In the rows, 128 means zero.
Each row of numbers belongs to one of the things below and depends on some of the facts about them. Some rows are named. Which thing is each other row?

Some facts about the things:
dridra: uses; mumun: belongs to class; dapa: refers to; pliste: points at
Z_385 (mumun suvatra) (pliste Z_56, Z_450)
Z_531 (mumun rabil) (pliste Z_775, Z_24)
Z_924 (mumun rabil) (pliste Z_139, Z_647)
Z_822 (dridra Z_56) (mumun rabil) (dapa Z_509) (pliste Z_908)
Z_144 (dridra Z_437, Z_988) (mumun rabil)
Z_197 (dridra Z_988) (mumun rabil) (dapa Z_363, Z_908)
Z_891 (mumun pubruzur) (dapa Z_727, Z_628)
Z_524 (dridra Z_628) (mumun loskotas) (pliste Z_56, Z_538)
Z_230 (mumun suvatra) (dapa Z_494, Z_437, Z_363, Z_716, Z_524, Z_999, Z_741, Z_551)
Z_497 (dridra Z_46) (mumun pubruzur)
Z_17 (dridra Z_144, Z_469, Z_481) (mumun rabil) (dapa Z_87, Z_924, Z_727, Z_775, Z_249) (pliste Z_652)
Z_538 (mumun rabil) (pliste Z_908)
Z_249 (dridra Z_149, Z_904, Z_584) (mumun rabil) (pliste Z_584)
Z_554 (mumun pubruzur) (dapa Z_669, Z_716) (pliste Z_647, Z_775)
Z_887 (mumun loskotas) (pliste Z_494, Z_934)
Z_488 (dridra Z_924) (mumun rabil) (pliste Z_699)
Z_676 (dridra Z_56, Z_655) (mumun rabil)
Z_908 (dridra Z_934) (mumun rabil)
Z_727 (mumun rabil) (pliste Z_584)
Z_904 (dridra Z_149, Z_481) (mumun pubruzur) (dapa Z_437, Z_87, Z_655, Z_647, Z_999)
Z_193 (dridra Z_678) (mumun rabil) (pliste Z_437, Z_727, Z_860)
Z_993 (dridra Z_655, Z_584) (mumun stavan) (dapa Z_154) (pliste Z_678)
Z_154 (mumun rabil) (pliste Z_494, Z_980)
Z_168 (dridra Z_817) (mumun rabil) (pliste Z_741)
Z_741 (mumun pubruzur) (pliste Z_676, Z_570)
Z_799 (dridra Z_144, Z_988) (mumun rabil)
Z_934 (dridra Z_694, Z_149) (mumun suvatra)
Z_999 (mumun rabil)
Z_669 (mumun rabil) (pliste Z_652)
Z_456 (mumun rabil) (pliste Z_554)
Z_138 (dridra Z_551) (mumun rabil) (pliste Z_716, Z_727)
Z_450 (dridra Z_993) (mumun suvatra)
Z_980 (mumun rabil) (pliste Z_669, Z_699)
Z_652 (mumun suvatra) (dapa Z_363) (pliste Z_469, Z_138)
Z_628 (mumun stavan)
Z_584 (mumun loskotas) (dapa Z_280, Z_908)
Z_56 (mumun suvatra)
Z_775 (dridra Z_988) (mumun rabil) (pliste Z_437)
Z_14 (dridra Z_694, Z_980) (mumun loskotas) (pliste Z_56)
Z_266 (mumun loskotas) (pliste Z_652)
Z_570 (dridra Z_870, Z_889) (mumun rabil) (pliste Z_492, Z_678)
Z_24 (mumun rabil) (pliste Z_716)
Z_699 (mumun rabil) (dapa Z_280, Z_887) (pliste Z_538, Z_652, Z_775)
Z_280 (dridra Z_497, Z_999) (mumun loskotas) (pliste Z_14)
Z_481 (dridra Z_655) (mumun rabil) (pliste Z_727)
Z_494 (mumun suvatra) (pliste Z_647)
Z_480 (mumun rabil) (dapa Z_799, Z_509, Z_450, Z_934)
Z_716 (mumun rabil) (pliste Z_193)
Z_139 (dridra Z_56, Z_889, Z_551) (mumun rabil) (dapa Z_980, Z_988, Z_741) (pliste Z_652)
Z_46 (mumun loskotas) (pliste Z_924)
Z_655 (mumun rabil) (pliste Z_138, Z_988)
Z_551 (mumun rabil)
Z_437 (dridra Z_993) (mumun rabil)
Z_889 (dridra Z_481) (mumun rabil) (pliste Z_450)
Z_492 (dridra Z_481, Z_249, Z_46) (mumun rabil)
Z_988 (mumun rabil) (pliste Z_716, Z_860, Z_647, Z_584)
Z_870 (dridra Z_149) (mumun rabil)
Z_694 (mumun suvatra)
Z_363 (mumun loskotas)
Z_678 (mumun stavan) (dapa Z_144)
Z_647 (mumun rabil) (pliste Z_908)
Z_149 (dridra Z_993, Z_584) (mumun rabil) (pliste Z_168, Z_456)
Z_469 (dridra Z_775) (mumun suvatra)
Z_87 (dridra Z_450) (mumun suvatra)
Z_817 (mumun loskotas)
Z_860 (mumun stavan) (dapa Z_363, Z_716, Z_775) (pliste Z_727)
Z_509 (dridra Z_469) (mumun rabil) (pliste Z_934, Z_887)

Some things and their rows:
Z_524: [137 117 161 105 127 101 178]
Z_363: [150 112 168 100 139 113 154]
Z_280: [137 117 161 104 125 101 179]
Z_741: [181 105 173  88 153 145 206]
Z_538: [123 127 162 106 124 102 129]
Z_24: [117 131 165 100 115 103 131]
Z_492: [125 116 157 107 119  77 152]
Z_655: [124 131 158 100 122 100 129]
Z_570: [119 123 155 108 114  81 152]
Z_699: [123 136 150 118 129 107 129]
Z_249: [124 132 144  88 110  77 154]
Z_889: [118 123 153 108 112  78 157]
Z_669: [124 137 146 124 132 108 130]
Z_437: [125 119 151 101 116  73 154]
Z_168: [117 123 158 109 115  86 148]
Z_149: [131 133 133  85 117  72 155]
Z_727: [112 134 169  92 109 104 130]
Z_193: [105 133 163  97  99  89 152]
Z_628: [182 122 167 115  80 103 131]
Z_652: [197 136 153 127  82 128 158]
Z_56: [206 115 170 112  82 115 154]
Z_385: [202 122 169 112  78 120 157]
Z_494: [194 129 169 108  72 123 158]
Z_694: [206 118 170 110  80 116 155]

Name these rows:
A row may be one of the things named above.
[124 137 145 123 133 108 129] -> Z_669
[130 121 146  97 119  72 152] -> Z_870
[100 128 180 113 104 105 139] -> Z_988
[124 129 158 111 127 103 127] -> Z_980
[143 128 151 115 141 123 158] -> Z_266
[130 121 145  97 119  73 154] -> Z_870
[124 131 158 100 120 100 130] -> Z_655
[185 101 154  80 146 115 233] -> Z_904
[115 135 140 127 120  91 153] -> Z_139
[187  99 174  89 157 141 204] -> Z_891
[112 134 169  92 109 104 131] -> Z_727
[131 121 145  97 119  72 153] -> Z_870
[144 128 152 114 142 123 157] -> Z_266
[ 95 118 174 134 101  87 164] -> Z_775
[178  97 169  94 147 125 229] -> Z_497
[112 131 145 132 117  88 159] -> Z_17
[106 109 173 132 109  80 161] -> Z_144
[115 135 140 128 121  91 153] -> Z_139
[186 102 155  80 147 115 234] -> Z_904
[145 128 152 114 141 123 157] -> Z_266
[124 119 152 101 116  74 155] -> Z_437
[111 132 153  95 101  81 158] -> Z_481
[121 129 163 103 120 102 129] -> Z_647
[176 112 172  87 148 149 208] -> Z_554
[182 133 142 100  70  80 158] -> Z_993
[103 135 160  99 100  90 155] -> Z_138
[199 115 162 113  71 100 177] -> Z_87
[188 110 171 131  65 100 186] -> Z_469
[121 131 161 105 122 103 129] -> Z_924
[153 116 163  86 137 110 155] -> Z_584
[163 139 172 101  59 112 137] -> Z_860

The same things again, as new rows of numbers:
Some things and their rows:
Z_456: [116 139 148 146 116 157 137 132 149 172 139 152 132 118 148 104 134 125
 121 155 103 141 143 161 158  88 178 139 171 119 122 141 113 113 189 133
 160  99 111 143 120 131 124 129 102 114 160 108 158 133  67 125 121 141
 139 173 150 104  98  85  80 122  97 135]
Z_494: [118 149 117 188  72 155 185  71 157 152 155 112  91 157 114 129  92 100
 143 143 103 119 160 144 135  98 140  83 174 108 129 163 141 119 141  93
 145 105 115 122  84 112 123 119 115  87 183 104 151 134 176 153 131 126
 115 155 135 135  71  87  20 111 127 113]
Z_554: [115 148 148 193  70 177 183 130 140 159 103 111  83 150 114  98  96 100
 155 144 117 107 159 125 156  98 204  72 173 131 124 163 117 121 141 113
 170 100  96 123  81 115 130 111 115 100 143 125 156  90 193 147 138  80
  91 175 143 113  68  59  96 123  93  94]
Z_509: [106 134 154 136 121 155 123 136 146 158 144 151 157 121 132 144 139 147
 140 141 111 138 159 155 175  94 175 155 163 103 129 156 124 115 191 136
 150  87 105 130 119 143 138 113 104 130 186  84 147 147  64 121 125 143
 115 183 152 116 118  93  72 144  86 136]
Z_891: [111 138 142 192  70 177 173 122 138 164  98 110 101 153 115  95  98 106
 154 141 114 107 161 127 142 104 190  75 186 135 130 166 118 123 140 119
 174 107 102 125  81 111 130 104 111  97 139 119 149 107 197 150 139  86
  93 169 147 119  88  56 113 103 100  94]
Z_266: [121 152 137 197  72 170 176 109 145 150 141 107  94 146 114 131  94 101
 156 152 104 110 159 131 163 104 172  74 185 111 122 164 120 117 140 112
 151 107  99 120  85 120 130 122 112 118 148 107 173 114 185 149 137  94
  98 167 143 123  69  87 104 135 104 105]
Z_647: [113 133 143 144 122 162 153 127 148 178 130 139 138 126 139 108 131 107
 121 153  98 143 155 175 160  88 165 142 173 114 125 150 115 113 190 135
 158  86  97 139 120 144 126 132  97 118 159 108 154 125  69 103 118 159
 146 174 151  93  97  90  96 128  95 132]
Z_363: [121 143 129 194  71 166 156 103 143 152 137 107 115 151 116 110  95 126
 155 148 108 108 159 130 147 106 164  80 190 114 125 165 123 119 144 110
 159 115 103 125  82 119 127 110 108 114 142  95 164 135 192 155 137 101
  92 170 148 130  87  72 112 114 113 102]
Z_154: [110 143 154 142 119 160 152 131 148 157 149 146 138 110 136 135 135 110
 130 151 101 138 156 167 152  88 165 154 164 111 126 145 117 112 190 136
 152  92 104 137 121 126 127 134 106 109 170 104 156 134  76 114 121 145
 132 165 151  94  94  98 103 129  88 133]
Z_904: [108 140 145 193  69 178 174 120 141 163 107 108 100 156 112  97  97 110
 156 141 116 108 162 127 143 105 193  75 187 133 131 166 119 123 140 122
 174 106 100 127  80 109 133 103 109  93 138 118 147 100 189 155 138  83
  88 165 149 114  87  50 115 110  95  94]
Z_87: [112 145 118 184  70 147 144  76 156 153 148 120 112 151 113 125  93 141
 155 142 112 120 159 138 140 110 146  90 179 114 143 165 143 125 144  89
 146 113 131 124  80 107 132 101 111  91 183  90 146 146 156 155 135 131
 104 176 142 140  87  78   9 117 114 115]
Z_775: [110 134 148 154 121 160 130 128 149 176 123 146 141 125 142 117 131 117
 118 151 101 143 151 162 174  93 172 132 169 115 129 154 115 113 191 132
 160  80  98 133 114 144 132 119  95 123 165 105 157 122  64 105 120 158
 150 181 149  94 104  84  70 138  86 140]
Z_138: [108 130 150 156 124 159 129 125 147 171 119 152 152 115 136 132 125 119
 127 148 107 139 152 161 183 100 188 135 168 111 129 158 119 114 194 137
 155  83  99 128 112 141 137 110  90 133 169 101 151 125  60 112 124 157
 145 183 150 104 110 102  72 134  85 139]
Z_676: [112 130 147 137 113 155 124 135 147 177 130 151 144 138 149  96 135 166
 121 146 114 144 143 147 172  92 171 141 173 118 132 145 111 115 191 132
 163  97 108 143 116 142 131 107 100 127 167  94 151 140  58 138 120 141
 130 185 152 119 118  68  30 138 101 135]
Z_716: [114 129 142 162 119 156 148 119 148 180 108 145 137 111 137 117 122 111
 118 157  97 140 148 174 170  91 186 129 175 118 125 152 118 113 194 137
 161  91 102 140 114 133 128 123  89 123 147 109 157 120  65 110 119 166
 146 169 151  91 107 101 104 107  89 134]
Z_24: [115 135 148 161 120 157 143 120 148 171 121 147 139 104 139 117 127 109
 121 156  96 141 148 169 165  92 184 138 172 118 126 152 117 112 194 136
 160  95 105 139 114 127 128 124  90 120 151 110 158 120  53 111 122 156
 143 169 151  94 105 100 102 109  88 135]
Z_988: [111 137 153 170 121 153 143 123 149 161 131 151 129 101 138 127 123 111
 123 158  97 133 149 165 166  91 192 135 172 117 125 147 117 112 191 137
 160  91 105 142 116 121 131 124  92 114 154 108 158 125  68 116 122 157
 143 161 150  86  99 101 107 108  85 139]
Z_924: [128 122 145 132 113 177 158 138 132 197  90 158 140 106 115 130 141 105
 109 159  91 141 128 183 120  86 184 152 178 130 119 162 115 111 190 135
 144 115 127 120 125 110 112 142  84 108 160 125 192 185  79 110 132 128
 123 151 151 140 125 118 110  62 150  95]
Z_870: [108 131 151 148 109 150 134 128 146 170 142 143 152 117 141 112 128 141
 128 149 101 138 152 173 148  93 166 150 180 124 125 148 117 114 190 137
 162 101 109 150 120 119 131 115  90 104 153  91 147 147  77 131 119 160
 121 170 154  96 125  81 108 112  92 134]
Z_908: [106 133 141 145 102 168 154 120 145 188 146 127 156 139 144 111 124 115
 128 160 108 145 157 184 176  93 129 142 165 121 132 156 114 112 192 132
 155  85  94 135 118 144 129 126  94 119 167 117 145 134  58 111 118 166
 147 187 150  88 110  66  68 136  88 137]
Z_628: [129 136 116 166  73 164 194  85 149 156  88 109 126 134 130  96  91  92
 161 143  91 146 164 132 154  99 121  77 176  96 118 168 153 122 139  87
 155 120 136 156 103 112 131 137 115 128 135  64 182  78 189 143 138  89
  90 173 127 119  78  56 121  83  87  89]
Z_385: [115 152 121 197  69 152 147  75 156 150 156 113  91 149 117 135  91 118
 152 148  97 126 152 140 123 109 126  91 167 131 129 167 136 119 143  87
 146 111 140 123  90 102 124 112 113  81 180 104 161 117 194 142 135 118
 116 163 135 115  76  74  19  88 110 102]
Z_741: [118 146 147 188  68 180 170 134 139 164 103 113  84 155 116  92 100 112
 151 142 117 108 157 127 146  98 199  76 178 136 124 162 112 124 138 112
 174 112 108 127  79 113 127 105 114  94 141 122 155 101 196 152 138  80
  91 174 144 129  76  50  74 116 108  96]
Z_230: [119 146 118 190  71 146 166  72 156 155 151 118 100 152 115 113  93 123
 144 144 105 118 158 142 127 105 148  89 184 119 132 166 140 122 141  93
 149 116 133 129  87 104 124 105 111  82 167  95 151 138 178 153 134 130
 103 157 139 135  82  82  33  86 131 106]

Name these rows:
A row may be one of the things named above.
[121 155 137 189  68 149 132 111 147 154 127 114 108 155 118  91  91 140
 157 149 108 111 162 129 175 103 168  76 188 133 124 163 118 123 140  93
 164 111 103 139  91 107 125 111 116 117 163 113 171 100 189 156 138  98
  99 177 140 135  91  61  52 125 127 112] -> Z_993
[127 114 149 131 118 177 132 142 131 195  88 159 159 108 114 150 145 121
 109 151  99 144 127 175 128  89 183 152 165 127 118 165 118 112 194 132
 144 113 134 119 124 119 113 142  82 132 180 126 186 179  64  99 135 115
 118 181 149 141 132 118  65  90 143  95] -> Z_488
[129 118 145 132 114 177 160 143 133 200  89 156 145 102 116 132 144 101
 112 159  92 141 129 182 121  85 187 152 178 130 123 162 115 112 189 135
 143 116 130 120 124 109 113 140  84 111 160 126 189 182  79 107 133 128
 122 149 153 140 127 120 109  61 150  94] -> Z_924
[114 147 117 191  74 152 173  71 156 154 146 116  88 154 113 126  91 103
 144 143 105 121 158 139 146 105 146  80 171 111 136 164 143 122 143  90
 146  97 111 121  78 115 129 105 112  97 185 102 152 124 163 149 131 135
 126 167 135 136  69  88  14 119 115 118] -> Z_469
[112 150 132 201  68 176 171  94 139 156 157 107 148 155 127 115  89 119
 161 167 113 122 161 142 164 112 114  80 181 137 132 167 114 116 147  95
 149 115  98 121  90 114 125 120 104  97 142 125 146 119 196 153 134 116
  95 187 146  99  85  51  95 134  96 106] -> Z_14
[122 146 124 200  71 166 184  80 147 161 120 110  94 151 115 101  92  98
 143 159  99 110 161 131 165 102 178  74 187 120 128 165 120 116 141 120
 166 107  91 124  81 124 123 114 105 115 137 112 171 115 186 151 134 125
 101 162 146 116  73  77 115 107 116 112] -> Z_584
[108 149 153 155  80 169 194 111 146 173 161 117 153 106 146 110 105  97
 144 168 105 138 158 192 164  86 127 148 165 133 123 136 112 112 194 137
 153 108  97 156 125 111 119 141 103  85 143 124 144 132  88 140 117 167
 146 163 152  74  91  74 119 100  92 138] -> Z_980
[114 149 120 191  72 152 173  72 156 154 150 117  90 156 113 129  94 106
 139 144 105 122 160 137 149 105 147  78 172 111 136 167 143 121 141  94
 145  98 115 122  81 114 128 107 114  96 186 102 149 127 154 150 132 139
 124 168 137 134  74  88  16 116 115 118] -> Z_469
[105 135 150 160 113 158 126 131 145 162 152 142 151 124 147 126 133 143
 131 153  96 141 143 167 134 103 143 153 170 134 127 156 116 113 190 133
 161  92 122 139 123 117 132 119  86  96 165  97 155 131  97 102 122 152
 132 176 151  79 123  69 101 115  85 129] -> Z_889
[121 153 125 198  71 154 162  87 147 160  94 113 113 150 114 102  92  99
 153 151  97 116 160 129 182 106 186  74 189 128 124 165 135 119 144 103
 159 100  91 127  84 110 127 118 112 129 150 120 178  94 192 152 137 121
 112 174 138 129  80  87  99 102 119 113] -> Z_860
[121 146 123 197  70 166 186  82 148 162 119 107  92 151 116 101  93  98
 145 159 100 111 160 135 168 103 174  75 191 119 127 163 117 116 140 122
 166 106  91 125  81 124 124 114 103 117 133 111 171 117 184 152 134 125
 106 160 146 111  73  80 119 106 117 112] -> Z_584
[113 136 152 138 111 153 127 139 146 170 139 156 148 123 150  94 136 168
 127 148 113 142 136 146 169  93 176 146 172 118 129 146 110 116 189 132
 162 102 116 145 116 132 132 109 104 123 170 100 152 137  58 141 121 136
 128 185 153 118 113  70  39 141  98 136] -> Z_570
[110 139 143 200  70 174 151 121 147 157  93 112  75 154 114  95 105 104
 138 139 102 107 160 129 124  98 213  75 191 131 127 160 126 123 139 129
 179  88 100 127  79 111 131 101 111  90 139  91 172 106 197 146 139  86
  88 130 148 101  78  59 121  91 104  91] -> Z_497
[122 151 126 197  68 155 158  87 147 158  90 110 105 153 112 108  91  99
 151 153  95 115 163 128 183 105 176  74 187 128 124 165 132 120 145 102
 160  99  91 127  85 111 126 119 113 130 146 123 178 100 193 154 138 122
 104 173 136 131  84  88  94 106 116 112] -> Z_860
[111 130 142 158 121 160 139 119 149 182 118 144 140 122 140 108 124 108
 117 155 100 142 153 167 175  93 181 129 174 118 128 151 116 114 193 137
 163  85  93 138 113 141 130 117  89 127 154 109 153 131  57 111 118 164
 148 180 151  89 103  87  90 129  87 139] -> Z_437
[113 142 155 147 107 156 131 137 148 160 147 150 129 107 148 100 130 139
 127 158 108 136 141 152 162  89 179 142 167 121 125 137 111 114 191 135
 162 105 115 147 122 122 128 124 108 106 165 109 153 130  66 136 121 134
 136 178 153  96  96  83  70 127  94 137] -> Z_149
[122 152 124 196  70 155 160  86 146 161  91 109 105 151 115 104  92  96
 155 153  96 117 161 129 184 105 176  72 190 128 127 164 133 120 138 101
 158  99  92 127  85 110 126 120 114 128 152 121 176  91 199 153 138 121
 107 173 135 131  84  89  96 108 120 113] -> Z_860
[115 153 120 195  69 153 145  71 156 152 162 112  87 153 115 132  95 116
 151 147  97 124 152 140 122 110 121  88 169 135 130 167 138 119 143  86
 145 114 142 125  91 100 124 112 112  81 180 109 162 117 187 141 135 118
 116 163 135 113  76  71  27  87 108 100] -> Z_385
[120 131 143 135 130 175 123 137 148 202 158 159 157  97 114 101 124 109
 142 165 104 143 127 161 130  87 187 148 183 106 124 166 114 113 193 127
 148  77  94 121  80 101 141 126 105 133 148 110 187 165  49 101 126 120
 150 190 154 135 132 104 113  60  80 143] -> Z_193
[113 130 148 141 115 150 124 135 149 175 129 153 135 136 147  95 138 166
 116 145 108 139 140 144 156  91 184 141 181 119 128 142 113 116 182 134
 171  93 110 147 113 142 129 108 100 120 169  84 155 144  63 136 119 142
 130 178 152 114 115  69  41 138 105 136] -> Z_492

The same things again, as new rows of numbers:
Named rows:
Z_17: [141 114 143 178 108  96 174  84 108 131 140 167 137 129 148 152 127 154
  74  96 137]
Z_904: [100 113 150 152  96 120 131  57 108 121 126 158 108 163 145 103  88 126
  83 106 136]
Z_144: [142 108 152 192 120  93 155  84 122 127 144 162 102 134 157 123 120 176
  74 123 124]
Z_509: [138 122 153 182 126 104 170  63 115 135 136 178 104 139 137 146 119 153
  65 122 122]
Z_280: [149 161 142 197 130 110 155  39 142 110 109 161 120 155 167 170 125 165
  61 111 148]
Z_138: [135 124 137 192 119 121 180  59 128 131 100 137 110 133 150 160 109 145
  63 106 104]
Z_822: [126 124 145 188 108 121 176  91 129 121 133 145 121 132 162 153 118 131
  74 118 113]
Z_469: [131 102 146 168 127  82 173  91 103 155 139 169  99 138 146 115 112 140
  89 137 134]
Z_168: [160 142 158 175 139 112 171  57 120 126 119 157 107 132 132 142 111 132
  59 111 108]
Z_197: [147 111 156 190 119  95 169  54 122 136 131 184  97 137 147 137 118 150
  76 123 130]
Z_551: [137 118 154 188 123 108 157  88 147 126 127 124 106 128 171 131 112 153
  69 129 107]
Z_456: [148 134 155 178 135 107 178  84 131 120 133 155 125 130 150 140 118 128
  81 119 106]
Z_46: [127 167 141 199 127 103 156  67 168 111 125 150 144 148 180 169 130 168
  86 125 136]
Z_385: [143 130 157 170 142 100 196  66 111 142 131 153 100 132 135 132  98 125
  57 121 112]
Z_230: [148 118 155 174 135  95 193  60 121 144 130 150  92 133 145 123  97 122
  63 126 116]
Z_531: [150 137 160 177 133 115 176  55 129 123 120 154 105 136 141 143 114 140
  67 122 109]
Z_716: [144 128 146 197 131 101 187  73 139 118 120 153 128 128 146 140 116 133
  85 113  97]
Z_988: [118 115 151 203 122  99 182  86 149 136 139 166 124 128 140 138 122 159
  97 139  98]
Z_363: [146 153 144 189 139  93 144  53 149 101 109 158 116 158 179 133 133 164
  91 128 160]
Z_999: [145 133 162 181 123 111 169  55 150 135 118 146 105 137 152 136 110 143
  71 125 116]
Z_538: [140 111 162 180 128 120 181  83 123 114 139 133 102 146 154 124 118 158
  61 135 105]
Z_887: [142 164 141 197 141  97 163  57 159  95 127 163 141 144 170 153 127 155
  81 118 135]
Z_554: [102 122 168 155 119 137 168  39 114 114 124 156 117 155 119 117  78 120
  51 119 113]
Z_727: [138 120 144 201 129 102 192  72 144 121 118 144 123 131 144 138 119 136
  92 112  95]

Rows to name:
A row may be one of the things named above.
[148 140 152 181 121 113 157  70 114 133 129 160 101 140 147 154 115 141
  59 102 117] -> Z_570
[126 158 138 197 112  90 135  62 167 122 111 150 111 171 183 147 130 184
 104 135 155] -> Z_584
[127 163 137 196 111  90 136  56 166 124 113 148 116 172 183 144 132 185
 103 132 153] -> Z_584
[128 101 142 170 124  80 176  87 106 153 138 169  97 138 146 113 110 142
  88 140 130] -> Z_469
[134 127 147 185 121 110 153  89 126 129 137 131 106 136 157 142 111 168
  61 118 109] -> Z_889
[131 152 187 170  82 153 114  41 163  97 101 168 116 144 148 146 124 175
  81 105 105] -> Z_993
[137 134 180 183 104 145 143  22 165  82  74 164 120 142 136 135 118 169
  87 101  87] -> Z_860
[138 125 140 196 119 117 174  58 127 136  97 138 109 133 146 161 111 144
  64 103 108] -> Z_138
[137 111 153 191 132  99 159  86 116 125 142 165 110 133 142 131 117 173
  71 122 109] -> Z_775
[135 149 185 172  85 154 111  40 166 101 101 167 115 144 145 145 126 176
  77 100 106] -> Z_993

